Group, then class
[ 13  29  13   0 -11   3  17 -22  62   1 -21  10  -6  16   3  -8  -9 -19
 -52 -26   9  12  26  46  11   3 -19  -4  -7 -17]	B vugi
[ 20   1  20  -9  -8 -35 -13 -25  46   7 -22   2  -5  17   6   2  -4 -27
 -36 -11  20  -5   2  21  12 -35 -15  -2  11 -14]	Q mivo
[ 10  -5 -13 -12  -1 -21 -18 -27  22  24 -39 -14  -1  15  13 -11   7 -22
 -20   2  16 -16  -2   3  19 -18 -19 -12  -7  -8]	Q Bosed
[  1  35  31  -4 -11 -15  -2 -37  70  18 -25  12 -10   3   8 -10  12 -19
 -53  -7  18  16  13  26  23 -26 -28   2   5 -14]	B ruloz
[ 26  24  31  -1 -10 -13  -5 -14  49  32 -29   5  -9   9  -4  -5  -3 -15
 -53  -8  15  20  10  69  -8 -35  -9  -8   5 -24]	B vugi
[ 16  -4   2  -4  -3  -2 -19 -10  46   6  -7  -9  -3 -15 -21 -10 -17 -10
 -20  14   0 -16  -4 -13   8 -67 -15  -2  11  -4]	Q mivo
[  2  20  22   2 -13   2  -1   3  43   5  -9  13   7   1  -5  -3 -17 -16
 -52  -2   2   4   1  42  -1   0  -7   2  13  -7]	B vugi
[ 16  24  39   9 -12   7   0  -5  52  15 -24  15 -20  -3 -11 -16 -16 -12
 -44  -8  -6  -3   7  39 -12 -55 -12   5   2 -21]	B vugi
[ 22  11  38   6 -16   1   5 -26  52 -30 -19   1  -4  -3   5 -17 -13 -17
 -45 -10  -5   7   8  62  -7 -25  -7  -8  18 -13]	B vugi
[-13  22  26 -16 -24 -14  -2 -16  59  16 -20  13  -9  13  -2  -8   3 -14
 -50   7   4  24  14  29  14   1 -20  -1   3 -19]	B ruloz
[ 22  17  21  -7  -2 -20  -6 -23  34   2 -23   2 -10   1  -3  -6  -9  -7
 -39   4  12  -7   7  39   0 -29 -22  -7  -1 -13]	B ruloz
[  3   7  -6 -12 -10 -30 -12 -38  21  17 -14  -2  -7  18  14 -17 -10 -17
 -38  -7  40  13  11   4  46  11 -15  -8 -29  -1]	Q Bosed
[ 10  30  34   4 -19   0   2 -32  89  31 -32  12 -10   1  -1  -9  -9 -49
 -61  -1  20   9  10  43   4 -30 -33 -10   0 -22]	B vugi

Group and class of each row
[-17   2  16  -3 -25   9  -2  18 -38  11   6  35  41  12  19  18  -3   5
  -1   7 -45  -4 -14  10  14   7   5  -7  29  -4]	Vip S
[-11  -5   2 -32  -3   5  -7  20   2   1  12  13 -46  30  -3  -6   5   4
 -13 -14 -30  -5  47   4  -1  -2  13  14  20 -22]	Duki J
[  1  -1  -5  23  -4   6  -8  -1 -40  11   4  11  27 -15  27  14  17  10
  -4  -4 -45  -6  22   1  12  -1   7  12  19 -24]	Vip S
[ 13  -1  -9 -15  -1  -1  -5  21  24 -12   0  -6  16  10 -31 -10   9   9
   6   1  12  -1  35  -8   5   3   7   1  18 -16]	Duki J
[ 19   3  -5  35  -7   7  -1   1  -8   7  -8  -4  74 -20  -9  24   3   7
   7   4  -1  -1   1   2  17   9  -3  14   0 -15]	Vip S
[  1 -15   6 -30 -19  -4  -4  33  27 -12   0  16  45  25 -41  -7   7   0
   9   6  16  -7  37  17   6  -1  16  -9  22  -4]	Duki J
[ -3   1   2   2 -11  15  -9   3   1   2   3  12  20  11  -2   5   3  -2
   6  -8 -15  -3  27   8  10  -9  10   8  16 -18]	Duki N
[ 29   1  -5  47  -6   0  -2  -4  -7  10 -10 -12  82 -21 -15  25  -9   5
  11  -4   2  -6 -14   5  20 -10 -12  19   5 -23]	Vip L
[ -3  -9   9  -6 -11   9  -6  22   0   4  12  10 -26  23 -13  -1  -1   6
  -4  -7 -32  -2  27  10   0   7   8  22   2  -6]	Duki N
[ -7  -5  17   5 -16  -6   2  12 -33  14   4  39  20   2  25  27  -3   0
   2  -1 -42   2 -16   4  17   2  -1   4  25  -6]	Vip L
[ 33   3 -19  70  -8  22  -8  10  -2  16   0 -21  82 -23  11  24   8   3
   1  -1 -39  -5  -1   5  23  18  -3  25  11 -58]	Vip L
[ -8  -1   9 -29   0   0  -9  13   3 -12  -3  13 -23  22 -23 -11   1   6
  -6  -3   4   0  41   4  -2 -13  11   5  14  -5]	Duki J
[ -3  -6  26 -53 -38  16  -8  25  36  -6   3  43  65  38 -25   7   4 -23
  17  16   3  -7  14  25   4 -20  17 -29  43  10]	Duki N
[  9   7   1  20 -11   5  -8  -4 -12  10  -9  12  82 -15   8  22   8   6
   6   5 -26  -8  10  13  23  -2   3 -10  11 -19]	Vip S
[ -4   4   3  24 -11   6  -6 -24 -22   5  -6  23  82 -22  28  26  19   8
   8   7 -31  -9   2   7  15 -12   5 -25  33 -17]	Vip S
[ -4   1  14 -12  -7  -7   2 -35 -19   8 -13  27  62 -12   4  21  -4   7
   9   2  -9  -5  -2   2  14 -12   6 -27   8   3]	Vip L
[ -2  -1   8 -13 -10  12  -3  18 -20   1   9  10  -9  22  -3  -2  -4  -3
  -6  -9 -34  -3  33   5   0  -3   1  18  -1 -11]	Duki N
[ -2  -2   4  18  -9   0  -2   3 -38  10   1  21  66  -6  14  16   8   6
   2   6 -37  -6   9   6   9   1  -6   0   7 -11]	Vip S
[ 20 -15  17  28 -35  -2   3  62  -9   8   2  16  82  27 -49  14 -17   0
  22   6  19   0 -19  19  15  23  -8  20 -10  10]	Vip S
[ -1  -2  12   5  -7  -4   3  -6 -58  -4   4  12   4  -6  21  11   4  10
  -5  -2 -36  -3  19   4  13   1  -7  -2   0  -2]	Vip S
[-14  -9  14   6 -12  13   1   8 -67  17  16  34 -27   2  32   9  -8   2
  -5 -10 -73 -11  -7   3   5   2  -1  17  23 -16]	Vip L
[-11  -4  -6 -36  -7   2  -9   8 -15  -3  -1  24  10   7   9  -3  15   9
  -6  -5 -27 -11  54   7   0 -11  24 -10  35 -24]	Duki J
[ -2 -10  13   9 -22  14  -1  25 -46  18   8  27  25  14  20  22 -11   3
  -3   0 -58  -3  -2   5  12  11   0  20  18 -18]	Vip S

Group and class of each row
[  2  -4  23  -4  18   7   8  -9  20 -16 -12 -10  -6   2  -6   9   2 -16
   4  10  -8 -25  -1   5  25  13 -26   0  -8   5]	(76) <66>
[  1  12  14 -12   1   4  -6  13 -43  39  -2   6 -32  -1  -9  -5 -12  -6
 -14  23 -19 -27  16 -14  -6  -6  58   9  20  10]	(76) <56>
[ -2  17 -15  -1  14 -23  -1   3 -15  10 -16  16   9   0   3 -19   2  10
   3   5  15  -1   8  -9  -3   5  -7   6  -2  -3]	(77) <55>
[ 11 -13  16  -3   1   5   7   8 -17  10  -2  -4 -14  -2 -13  15  -8  -3
  14   8   1 -14  16  15  -8  43  -4 -16   4  26]	(76) <56>
[  2  -3  10  -6  31   0  10  -6  -9   5 -17   1 -22  -6  -7   8 -11 -10
 -12  18 -11 -17   0 -10  -8  15  36   0  12  12]	(76) <66>
